B, the same points and some others measured another way; then each row and its match in B:
B (72 x 44):
[[  94 -186   60   75  300  109  101  -79   32   96   51  136  -63  -69
  -185  218   82  -14  -28   79  234 -133  -30 -198   -3  258   83   31
   165  -22   26   11  -11   29   81 -135  -75   87  148   55  -15   63
   112  -84]
 [ -21   35 -191   -7  -70  -65  113  221   55 -127  287  -83 -306  -11
   481 -524  -46  -84 -202 -175 -288   88   -5   24  -31 -332 -197   14
   -74  233 -273  -73   47 -119 -184  253   35  -47 -417  209 -170  317
   254  -40]
 [ 194   20 -242 -171  -30   -6  363 -478 -259  257  260  192    0   67
   168  170   43 -144 -506   85  307    6 -237  210 -286  165   19  217
   172  171  597   41  238  -85    3  279 -117 -367 -201  270  104  -19
   467 -158]
 [   5 -305 -162  -79   67  -35   28  148 -202  115  137  -11   71  -57
   164 -187   14 -124 -283 -176  -37  -65   63  -74   15 -207  -33  -19
    30   79 -127 -109  -18 -109 -197  158  -59  -58 -223  -74  -26  161
   181  -10]
 [ 173 -145  -73   -4  152   -9   20   24   22  126   88  -90 -178 -114
  -195   81   91 -108  -84  -54  153  -84  -50 -284   46  143   83   37
   161  -34  -29  -86   57   14  110 -122  -35   46  -14   45  -51  120
    97  -83]
 [   5   23 -149   12  -33  -53   75  167   90  -82  235 -109 -348  -32
   294 -388   -9  -70 -144 -122 -189   52  -35  -59  -11 -183 -128    6
   -24  149 -223  -90   58  -86  -75  133   38   -4 -303  184 -160  248
   201  -56]
 [-235 -237  228  168   30 -332 -281  401 -134  -27   19 -238  149   35
  -282 -106  173  155   33 -342  -87 -255  184  -69  196  -69   91 -271
  -181 -302 -537 -179 -421  235   15 -174  191  -95  513 -381   78  102
  -247  510]
 [  55  -47  173   37  350  -48  152   37   77   59  178  152   -6   42
  -115  240   -2  113   23   91  132   -7   53  -21  -72   81  -70  -79
    85  215  -88   76 -177  -55   20  -66  -27   -2  119  199   45  135
    -6  -61]
 [ -10  -72  269  359   78 -240 -276  367  112 -166  -37 -318  -90 -113
  -447  -59  329   76  246 -381   19 -376   75 -359  327  245  264  -92
   -75 -572 -581 -131 -342  546  287 -432  204   61  795 -336  -20  229
  -245  612]
 [-169 -132   28   89  149   99  163   34   -6  -83  161  221  -73   44
   338 -219  -32   61 -137   31  -98  -36   30  116  -80  -85 -137  -34
   -42  156 -134   15  -57 -106 -195  175  -25   15 -104  104  -80  131
   232  -38]
 [ -22 -200  -14   35  207   44  161  131  -86  -20  179  188   99  -14
   292 -158   -9  -23 -169  -86  -53  -62   84   26  -26 -168  -98    5
     2  164 -177   31 -116  -55 -226  176  -68  -17  -92   53  -25  236
   192   21]
 [  31  -71 -150  -48   16  -96   73  213  -22  -10  240  -90 -152  -29
   272 -315  -19  -83 -195 -172 -160   40   26  -43   -9 -266 -125  -13
   -14  188 -229  -79  -11 -101 -144  169    9  -57 -299  122  -89  271
   166  -25]
 [-134 -214  189  140   32 -376 -291  441 -123    5   40 -310  140   -1
  -332  -79  190  104   34 -391  -64 -249  183 -145  228  -81  114 -246
  -148 -308 -555 -183 -413  265   52 -207  185  -95  498 -367   82  160
  -273  515]
 [  28   15 -183   -6  -36  -65  101  209   56  -90  264 -100 -281  -42
   379 -437  -23  -99 -177 -174 -226   60  -11  -36  -10 -266 -148   29
   -32  191 -247  -72   44  -81 -138  193   27  -33 -351  185 -154  310
   226  -35]
 [  60 -111  183   18  373  -36  117  -36   50  138  118  147   15   37
  -278  379   20  113   22  139  237  -40   31  -68  -69  198  -12  -92
   130  153    5   53 -154  -58   85 -141  -36    5  185  146   71   45
   -33  -98]
 [  53 -121  -97  -82   35 -149  -76   86    5  174  120 -235 -260  -47
  -232   15   36  -56 -122  -63   68    2  -33 -211   21   28   14 -100
    83   38  -72 -178   45 -111  104  -99   39  -19 -136   42  -44   42
    18 -111]
 [-198  -43  -43  139   62  177  225   28   68 -214  202  244 -222   35
   591 -453  -49   34 -159   23 -224   -8  -17  162  -93 -146 -192   36
   -86  183 -168   27   25 -101 -247  276  -16   47 -231  181 -174  196
   355  -54]
 [  46 -255   38    7  258   28   48  -20  -66  155   59   85   23  -41
  -198  200   59  -13  -94   31  195 -113   18 -152   -3  144   53  -38
   130    9   -3  -36  -53  -36   16  -85  -65   28   89  -15   25   39
    73  -68]
 [  15 -136 -222  -56  -70  -67  -20  145  -42   48  163 -184 -259  -74
   145 -323   24 -140 -230 -164 -114    0  -32 -139   24 -162  -44  -10
    17   45 -149 -174  101 -106  -64   98   17  -24 -316   28 -125  160
   192  -66]
 [ 145   14   59 -144  179 -305  -43   87   82  255  188 -240 -216   36
  -498  347    2   68   -1   39  184   99    0 -170  -47   81  -33 -192
   124  209  -41 -106  -89 -149  224 -210   66  -87  -18  209   64   31
  -175 -158]
 [  55  -35  174  105  341   68  139 -118  161   57   88  157 -175    0
  -249  315   51  103   77  194  238  -61  -46 -125  -59  332   20  -32
   149   71   32   52  -50   -7  160 -187  -27   86  205  196   -8   28
    43 -131]
 [ 217  104 -248 -105  -49   92  394 -572 -139  192  243  197 -189   33
   176  137   69 -160 -455  150  321   -1 -316  155 -287  302   43  286
   196  112  651   49  344  -48   94  228 -114 -293 -197  341   32  -36
   533 -212]
 [-154 -185  210  155  -55 -494 -410  523 -109   -7   17 -476   84   -4
  -463 -120  237  116   81 -482  -96 -274  189 -199  288  -76  157 -300
  -189 -413 -652 -256 -451  334  132 -291  260 -120  592 -446   82  153
  -370  622]
 [  16 -284 -206 -137    7 -129  -18  221 -218  149  175 -117   50  -47
   150 -233   -5 -137 -313 -230  -88  -17   75  -75   22 -301  -61  -59
     9  121 -170 -149  -27 -144 -204  176  -30 -103 -305  -67  -17  180
   142   -9]
 [  68  -78  163   76  361   38  168  -22   79   40  133  197  -18    8
  -114  242   30   86   29  108  175  -58   23  -61  -55  171  -22  -25
   113  136  -44   83 -128   -5   41  -88  -52   42  162  172   19  120
    50  -66]
 [-212 -250   51   -1  148   40   13 -104  -73  146   42  107  -96   65
  -114  101   -8   96 -141  147  108  -56   -5   30  -92  130  -36 -155
    27   58   53 -103  -16 -196  -28   -7   -3    7  -14  -14   -3 -147
   101 -150]
 [ -99  -77   37  -80   79 -151  -58  -46   43  204  111 -138 -298   72
  -344  178  -13  104  -72  133  126   56  -48  -57  -88  140  -47 -215
    54  117   32 -159    7 -218  150 -128   75  -37  -62  113   -2 -133
   -39 -198]
 [-102 -176  -81  104   69  185   82  -71   21  -36   58  104 -256  -59
   179 -214   44  -54 -146   35   -5 -106  -71  -86  -17  108   -3   45
    41  -48  -30  -78  121  -50  -52   52  -33  100 -108   24 -148   48
   290  -96]
 [  45  -60 -154 -129   51  103  444 -551 -324  222  240  423  151  134
   317  176    6  -57 -535  177  295  -22 -189  379 -355  158  -34  191
   120  224  635  109  174 -133 -130  377 -157 -366 -153  239  131  -84
   527 -153]
 [-286 -314   25  -57   92  -22  -38  -56 -155  188   45   73  -33  100
   -92   48  -40  109 -207  114   65  -33   32   88 -104   23  -68 -228
   -19   86   24 -151  -44 -264  -94   46   14  -43  -78  -71   20 -181
    78 -138]
 [-198 -196  248  209  -13 -408 -363  471  -91  -52    0 -372   93   -1
  -403 -116  239  143   97 -433  -87 -305  183 -166  274  -27  152 -278
  -192 -426 -629 -220 -450  350  111 -277  243  -86  636 -439   66  140
  -322  617]
 [-176 -198  206  144  -66 -505 -417  539 -132   -5   22 -479  101    5
  -438 -140  228  122   61 -495 -117 -268  199 -177  286 -115  142 -316
  -202 -401 -659 -263 -464  315  107 -266  263 -134  569 -458   88  151
  -373  628]
 [ -60 -237   59   48  226   97   52 -121  -24  130   23  131  -83  -12
  -180  184   51   35  -86  128  198 -112  -31 -102  -39  240   51  -52
   108  -19   65  -52    6  -70   47  -90  -43   58   94    1  -11  -66
   117 -122]
 [ 142 -105 -141   11   65    6   24   59   51   53  117 -127 -273 -125
   -35 -111   82 -143 -116 -100   46  -60  -68 -267   55   64   45   64
   115  -33  -85 -107  109    8   66  -53  -20   53 -125   68 -112  168
   162  -76]
 [  91   50 -214 -111  -51   82  392 -570 -208  198  235  261 -103   92
   237  116   35 -101 -491  175  283    3 -276  271 -325  242    3  214
   141  150  638   47  288 -100    8  290 -104 -322 -197  294   58  -89
   531 -191]
 [ -10 -154  -57  126  162  193  182   11   13  -97  126  204 -100  -72
   335 -239   40  -72 -138  -33  -39 -108  -15  -56   -7   -1  -34  110
    43   34 -109   27   32   14 -142  131  -77   81  -81   74 -125  211
   310  -21]
 [   9   24   34  140  155  120  105 -114  228  -48   90   44 -428  -43
   -58    1   62   19   30  132   93  -52 -123 -157  -31  286    8   31
   101  -11   -7  -29  106    0  157 -126   12  130   33  201 -143   53
   172 -145]
 [  45  -83  -79  -53   50 -139  -37  123   25  104  152 -191 -243  -33
  -122  -56   24  -44 -108  -81   10   10  -18 -162   14  -32  -26  -87
    52   73 -133 -142    9  -90   57  -47   41  -25 -138   76  -59  105
    35  -79]
 [ 223    5 -144  -50  112  111  398 -447 -156  159  218  296    6   16
   171  194   67 -126 -373  113  318  -59 -207  121 -232  252   44  259
   196  119  503  113  192    7   12  198 -148 -231  -65  266   63   51
   456 -130]
 [ 188  -39   37  -34  221 -133   19   54   96  154  140 -127 -187  -49
  -347  248   60  -13    6   -1  190   -9  -22 -244    9  153   34  -52
   156   83  -54  -52  -40  -19  184 -196    7    3   53  155    7  112
   -47  -96]
 [ -78 -126 -210    9 -106   47  -31    7   26   18   91 -151 -433  -72
   119 -333   39 -115 -201  -55  -81  -33 -111 -147    7   11  -10    2
    19  -52  -57 -203  206 -108    6   46   33   53 -282   28 -188   37
   256 -135]
 [ 150  -41   63  -95  245 -228   43  144   21  172  215  -89  -40   20
  -262  238   -3   43  -32  -27  123   52   54 -112  -35  -28  -58 -123
   101  235 -116  -26 -154  -95   73  -92    9  -81   -4  172   68  154
   -96  -70]
 [ -76 -270   65   24  236   75   53  -85  -68  145   37  149    0    2
  -149  174   36   42 -110  104  179 -112    6  -63  -44  177   27  -76
    95   14   41  -46  -40  -92   -8  -55  -49   34   84  -26   13  -54
   102  -98]
 [ -98  -93   93   78  214   66  115  -50   73    8  110  149 -158   39
    -1   48    2   96  -40  128   66  -36  -13    4  -75  124  -66  -71
    40  110  -38   -2  -44  -90   -1  -19   -7   42   30  133  -45   28
   116 -104]
 [ 196 -216  -79 -151  150 -196  -75  108  -97  297  110 -219  -41  -78
  -403  232   63  -95 -137 -104  199  -30   15 -284   42   39   72  -90
   161   40  -32 -147  -29  -77  113 -147  -19  -56  -44  -15   54   69
   -54  -85]
 [  46 -245 -134   12  109   65   88   98 -108   29  128   59   -4  -91
   210 -201   45 -134 -214 -138  -19 -101   20 -119   26 -100   -8   64
    60   29 -123  -50   14  -19 -155  122  -78   10 -148  -19  -69  208
   238   -5]
 [ 303   27   87   -9  314 -121   58   10  178  162  143 -110 -216  -74
  -476  404   84   -4   94   51  290  -13  -52 -322   14  282   73  -10
   227   77  -13    0  -46   42  290 -297  -15   35  157  229   19  143
   -81 -122]
 [-100 -280   -2   41  193   89  120   52 -130   29  115  206  106    2
   215 -107   -3    2 -192  -27   -4  -98   71   37  -36  -84  -65  -30
    11   98 -105   -7  -86  -85 -212  145  -70   -1  -56  -27  -16  114
   195   -1]
 [-158 -157  205    2  310  -44  113  -26  -25  115  133  221   61  132
  -113  250  -54  203  -47  176  122   -1   76  132 -138   63 -117 -197
    17  239  -23   27 -197 -184  -56   -2  -10  -42   94  118   82  -42
    -6 -101]
 [-169 -185 -130   14  -37   66   -3  -21  -29   37   80  -32 -295  -14
   126 -255   10  -38 -207    7  -60  -41  -63  -41  -34    4  -43  -56
    -9    2  -41 -168  122 -154  -59   81   19   30 -219    0 -131  -19
   234 -124]
 [-177  -64  165   30  216  -29   70  -79   85   84  117  113 -188  118
  -155  179  -42  196  -11  213   94   28   -4   72 -131  148 -104 -190
    18  184   -5  -32  -89 -184   51  -64   42    3   49  165    2  -90
    12 -160]
 [ -69 -237  -57   84  138  176  105  -49  -45    2   62  162  -91  -56
   166 -136   47  -49 -166   13   35 -127  -26  -72  -15   76    6   45
    53  -20  -28  -40   54  -37 -102   71  -65   74  -56   -9  -95   72
   268  -62]
 [ 199  -27 -257 -248  -52 -148  244 -282 -287  310  281   25   26   59
    76  129   14 -152 -495  -21  227   55 -152  145 -229   -1  -11  111
   131  217  433  -33  161 -142  -21  253  -80 -374 -282  209  120   20
   330 -138]
 [ 175   51 -271 -196 -107  -98  235 -342 -179  259  255  -14 -180   42
    61   79   34 -149 -449   34  219   60 -226  103 -223  108    3  133
   145  158  460  -56  252 -127   66  196  -50 -319 -282  255   44  -22
   366 -181]
 [  76  -46  162   70  353   -5  171   28   95   25  169  171  -17   18
   -80  210   13   92   34   83  136  -31   35  -49  -57  110  -53  -35
    97  180  -89   88 -153  -13   24  -67  -41   20  136  202   24  162
    30  -51]
 [-129  -44    1  149  106  163  149  -40  126 -128  126  155 -302   -6
   267 -237    9   28  -70   73  -67  -46  -60    4  -56   69  -85   22
    -3   61  -93  -13   57  -53  -61   78   -2   94  -87  154 -158  108
   262  -85]
 [ 190 -161 -239  -48    5  -36   -5  134  -39   89  136 -198 -213 -161
    27 -203   87 -226 -201 -207    0  -60  -49 -296   83  -65   49   84
   110  -31 -119 -147  123   -4    2   14  -35    9 -231   15 -113  224
   188  -48]
 [  40    8  105   -8  206 -105   22  -48  151  142  121  -70 -296   27
  -377  286   24   99   40  148  190   28  -55 -135  -63  237  -15 -130
   119  116   12  -64  -23 -104  216 -210   44   17   66  201   -3  -25
   -49 -176]
 [-336 -136  309  350  -20 -224 -311  310   36 -181  -60 -234  -97   19
  -306 -189  246  210  168 -275  -94 -341  101 -115  237  164  155 -241
  -212 -508 -566 -188 -364  369  154 -298  254   24  708 -392  -24   45
  -216  566]
 [ -52 -119  283  324   21 -379 -375  490   24 -134  -37 -430   14  -88
  -517  -88  340   97  225 -490  -28 -394  141 -342  375  136  266 -178
  -133 -601 -692 -185 -443  559  257 -434  253   -8  842 -446   32  238
  -348  727]
 [-231 -116 -110  -66  -49 -112   65  202  -99  -18  255    0 -112   97
   423 -423 -106   33 -274 -103 -274   94   71  201  -99 -394 -247 -150
  -143  298 -232 -106  -61 -261 -290  311   43 -118 -391   94  -76  145
   179  -47]
 [-152   -2  131  -29  147 -119   10  -82  120  137  131  -27 -321  127
  -291  220  -42  191   -7  221  113   84  -42   37 -139  172 -103 -233
    31  197   31  -92  -40 -229  144 -121   85  -24   -7  206    2 -134
   -42 -218]
 [ 223   27  114  -19  313 -147   77   40  153  144  173  -61 -169  -23
  -387  363   41   46   74   61  230   19  -11 -210  -22  187    7  -62
   169  155  -51   13  -97  -15  213 -225    0    3  119  244   34  135
   -91 -111]
 [  55  -68 -116  -62   40 -135   40  200   -8   38  224 -123 -158  -29
   123 -205   -4  -67 -160 -157  -99   37   24  -83    0 -200  -98  -44
    11  165 -206  -88  -25  -94  -79   88   16  -60 -232  116  -66  231
   106  -31]
 [-419  -81  257  310 -215 -387 -468  384   47 -159  -63 -493 -276   46
  -417 -305  258  221  156 -354 -181 -300   75 -126  265  112  155 -344
  -286 -572 -638 -328 -339  338  233 -344  365  -30  653 -448  -46  -25
  -301  606]
 [ 359   20 -288 -242   13  -50  436 -494 -352  335  314  215  160   47
   162  272   59 -218 -583   29  388    6 -233  201 -301  135   48  292
   233  219  683   97  223  -46  -11  322 -180 -452 -210  296  175   55
   488 -135]
 [ 320    3 -296 -267  -36 -133  323 -369 -322  347  305   66   84   37
    80  213   47 -208 -546  -25  315   41 -198  142 -256   57   29  206
   197  214  557   17  204  -89    5  272 -126 -428 -263  255  151   50
   393 -136]
 [-251   -4  210  326 -158 -296 -393  318  159 -179  -52 -480 -407  -28
  -431 -254  280  145  205 -309 -113 -287    4 -261  275  226  190 -222
  -183 -573 -559 -287 -224  382  319 -399  319   46  612 -328 -100   44
  -233  511]
 [  42   68 -181   31  -60  -27   83  145  140 -110  238 -143 -442  -64
   306 -426    5 -105 -133 -129 -192   53  -72 -102   -2 -147 -115   52
    -8  125 -205  -95  116  -57  -32  114   39   18 -326  217 -198  269
   237  -75]
 [ -39   11 -233 -162 -129   28  332 -547 -265  229  242  222 -110  153
   268   44   -7  -62 -553  182  215   49 -255  359 -357  145  -57  124
    78  198  628  -16  281 -214  -50  355  -73 -366 -299  259   62 -166
   517 -219]
 [  -4   86   87  -22  148 -168   47   40  169   72  202  -89 -324   73
  -198  126  -28  118   23  102   54  101  -28  -38  -90   69 -110 -155
    43  227  -84  -53  -60 -146  135 -101   74  -29  -46  273  -23   55
   -44 -153]
 [  16 -113 -124   11   76    0  131  176  -36  -55  219   42  -75  -45
   361 -327   -9  -88 -196 -151 -147  -10   36  -17   -7 -234 -114   32
    -8  166 -217  -26  -18  -63 -200  197  -36  -23 -244   98  -98  284
   224    0]]
Rows of B count from 0, top down.

[-124  -15 -372  159  -62   -8   -8   41  143   28  129 -137 -192 -135
 -132  228  196  159  133   88   78 -115 -180  105 -138 -151   -7   25
  -47   53  -17   81 -196] : 47
[ 196  -98 -407  174 -110  265 -380  321 -179  -87  -92 -279 -107 -156
  211   23  276    5   22 -175   38  119 -125  186  -74   43 -401  136
   -3   53  254   91  231] : 39
[ -94  289   73   87  140  -11   44 -123  163  353  283  121  115   38
   19   22  -61  235   30  260 -287  149 -121   44  363   94    0   -6
   67  159 -176 -182 -112] : 30
[ 166  -56 -475  307  -94  127 -308  252 -100   39  -21 -276 -107 -128
   50   -5  305   97  136  -40    8  201 -191  217  -51  -17 -316   91
  -66   84  152   11  210] : 7
[  60 -379 -337  155 -408   61 -255  425 -267  -93 -310 -311 -422   60
  181  385  251 -177  283 -340  101 -238  -51   28 -477 -143 -292  -59
  -91  -79  285  144  -59] : 18
[  35 -278  -70  -11 -157  262 -330   82  -41 -224  -32 -195 -142  -74
  139  293  -31  -63   10 -135  198 -155   43   -3 -197  -56 -193  -70
 -103   38  178   59  108] : 40
[ -79 -111    0   64 -242   12  -60  154  -32   23 -192  -20 -291   79
  139  359   48  -53  139 -170  -28 -210  -59  -45 -206  -52  -50  -16
   44  -44   -1   99 -285] : 52
[   4 -217 -322   31  -77  239 -277   86    9 -203  129 -279 -117 -183
   21  225   94   37   24  -23  231 -129  -31   83 -175 -110 -198  -31
 -127   84  202   64  123] : 34
[ 289 -104 -321  403 -365  111 -463  516 -201  124 -361 -329 -350   72
  283  183  375   28  345 -226  -82  164 -148  169 -280   56 -438  130
   -2  -68  269   36  162] : 44
[-261   88  101  -31  -28 -146  270  -70   31  228   43  218  -82  109
   15  218  -81   -7   30   -8 -226 -177 -100  -83  119  -43  135  -85
   87   55 -234    2 -471] : 22
[ -59   60  401  142   16   12  -79 -333  224   69  -43  279   54   57
  -50   98 -296  100  -82   90  -32  158  -67  -58  228   48  191  -70
  -21   98 -412  -96 -108] : 28
[  16  -35  182  138 -205   25 -113   93  -71   52 -345  140 -192  107
  201  191  -28  -82   24 -237 -112    6  -93  -38  -31   61  -40   38
   96  -36 -155   80 -216] : 66
[-266  -15  309   48 -137 -242  309 -162   14  143 -260  400 -163  182
  -26  236 -184 -131  -10 -174 -169 -163 -121 -157   45  -75  296 -109
   79   -9 -458   82 -605] : 12
[  41  -10  119   15  -46  223 -244   11   26  -35  -26   10  -18  -26
  195  145  -86   28  -72  -63  -18   25  -12    2   80   94 -134   24
   43   66   -4    0   31] : 5
[-227 -115  120   52 -269 -137   74   29  124  173  -15  -15 -345  211
    3  559  -54   33  326   28  -47 -357   -3 -130 -273 -143  107 -181
  -43  -46  -51  -34 -425] : 60
[ 115 -162 -430  224  -93  219 -379  128   56 -161   60 -332 -140 -217
  -29  143  217  132   98   22  237   57 -124  182 -184  -85 -235   56
 -144   73  176   55  224] : 32
[-184 -114  148  -96  -35   56   68 -157   18 -151  -86  209  -56  -49
   30  198 -178 -120 -187 -170   63 -191  -41  -95   34  -60  123  -59
   31   53 -224  131 -300] : 2
[-158  -72  262 -156   47  106  123 -224  -85 -252 -253  423   66 -115
   99   -5 -256 -246 -456 -346   24  -81  -76 -105  215   29  171   28
  136   72 -391  238 -334] : 62
[  82  126 -309  124  209  233 -222  -53   62   14  290 -100  203 -256
   -8 -177   92  198 -149  153   -6  279 -159  206  309   60 -198  103
  -30  215    2  -56  254] : 35
[  -3 -437 -144  336 -492 -132 -250  219  -25   40 -247 -307 -517  219
  -55  579  121  -38  556  -92  172 -230  -32  -33 -602 -259  -79 -237
 -273  -93  125  -34  -92] : 29
[-178  -38   76  -57  147   11  176 -304  -33 -135  -38  349  163 -146
  -82 -111 -204 -139 -372 -152    9   25 -137  -34  302  -46  187  -32
   24  160 -409  126 -236] : 24
[ -93 -248   -5 -153  -11  270 -126 -124  -15 -418  -70   59  -25 -230
   59  164 -145 -154 -319 -243  279 -201   -6  -39  -44  -74    9   -6
  -20   72  -73  224  -85] : 21
[  24 -118 -288   71 -182  155 -228  289  -76    0    9 -276 -229  -34
  175  297  200   32  173  -91   16 -151  -52   68 -216  -40 -280   15
  -14   11  267   53  -10] : 1
[  86   -9  179  365 -177    0 -285  -77  210  130 -152   15 -162  109
  -30  212  -62  172  209   91   11  200 -110   32  -42   13   30  -30
  -83   16 -209 -112   15] : 48
[ -34  194  183   37  115   56   20 -118   -8  176    7  266  157   12
  132  -97 -131   28 -179  -20 -255  186 -116   11  398  144   -7   43
  124  136 -259  -50 -114] : 65
[ -41 -137   62   67  -22  125 -151 -170   84 -160  -38   66  -16  -94
  -37  120 -141  -10 -116  -49  155    7  -62   -5   28  -51   46  -51
  -83   93 -174   44  -17] : 43
[  40  171  187   24   36  226 -217  -30  126   77   64   68   43  -27
  211   95  -97  145  -95   55 -118  111  -41   23  222  173 -108   87
  116   86  -66  -53    9] : 13
[ -60 -130  252  -88  -21  154  -38 -148 -107 -241 -276  300   30  -74
  148   31 -227 -234 -353 -335   49  -30  -41  -88  147   43   57   11
   79   60 -275  183 -174] : 33
[  57 -122 -100   48   -2  117 -109   52 -281  -54 -139   69   86  -57
  149 -123  -15 -186 -178 -256  -73  129 -101   50  186   29 -176  -14
   -4  127  -53   56   71] : 4
[ 123  165  -91  204  -61  151 -258  186   36  181  -24  -86  -78  -16
  205   71  153  173   88   20 -165  182 -134  124   93  136 -232  143
  100   44   48  -34   42] : 41
[-111   64  485   79   52   17  -20 -412  258   15  -55  371   82   38
  -65   93 -364   74 -168   68  -11  118  -63  -93  263   47  277  -67
    6  101 -494  -55 -187] : 9
[-114   71  -51  -20  211   41  121 -208  -63   24  133  235  234 -136
  -38 -185 -113  -33 -289  -26 -112  133 -145   42  410   13   37  -11
   27  206 -273   13  -92] : 54
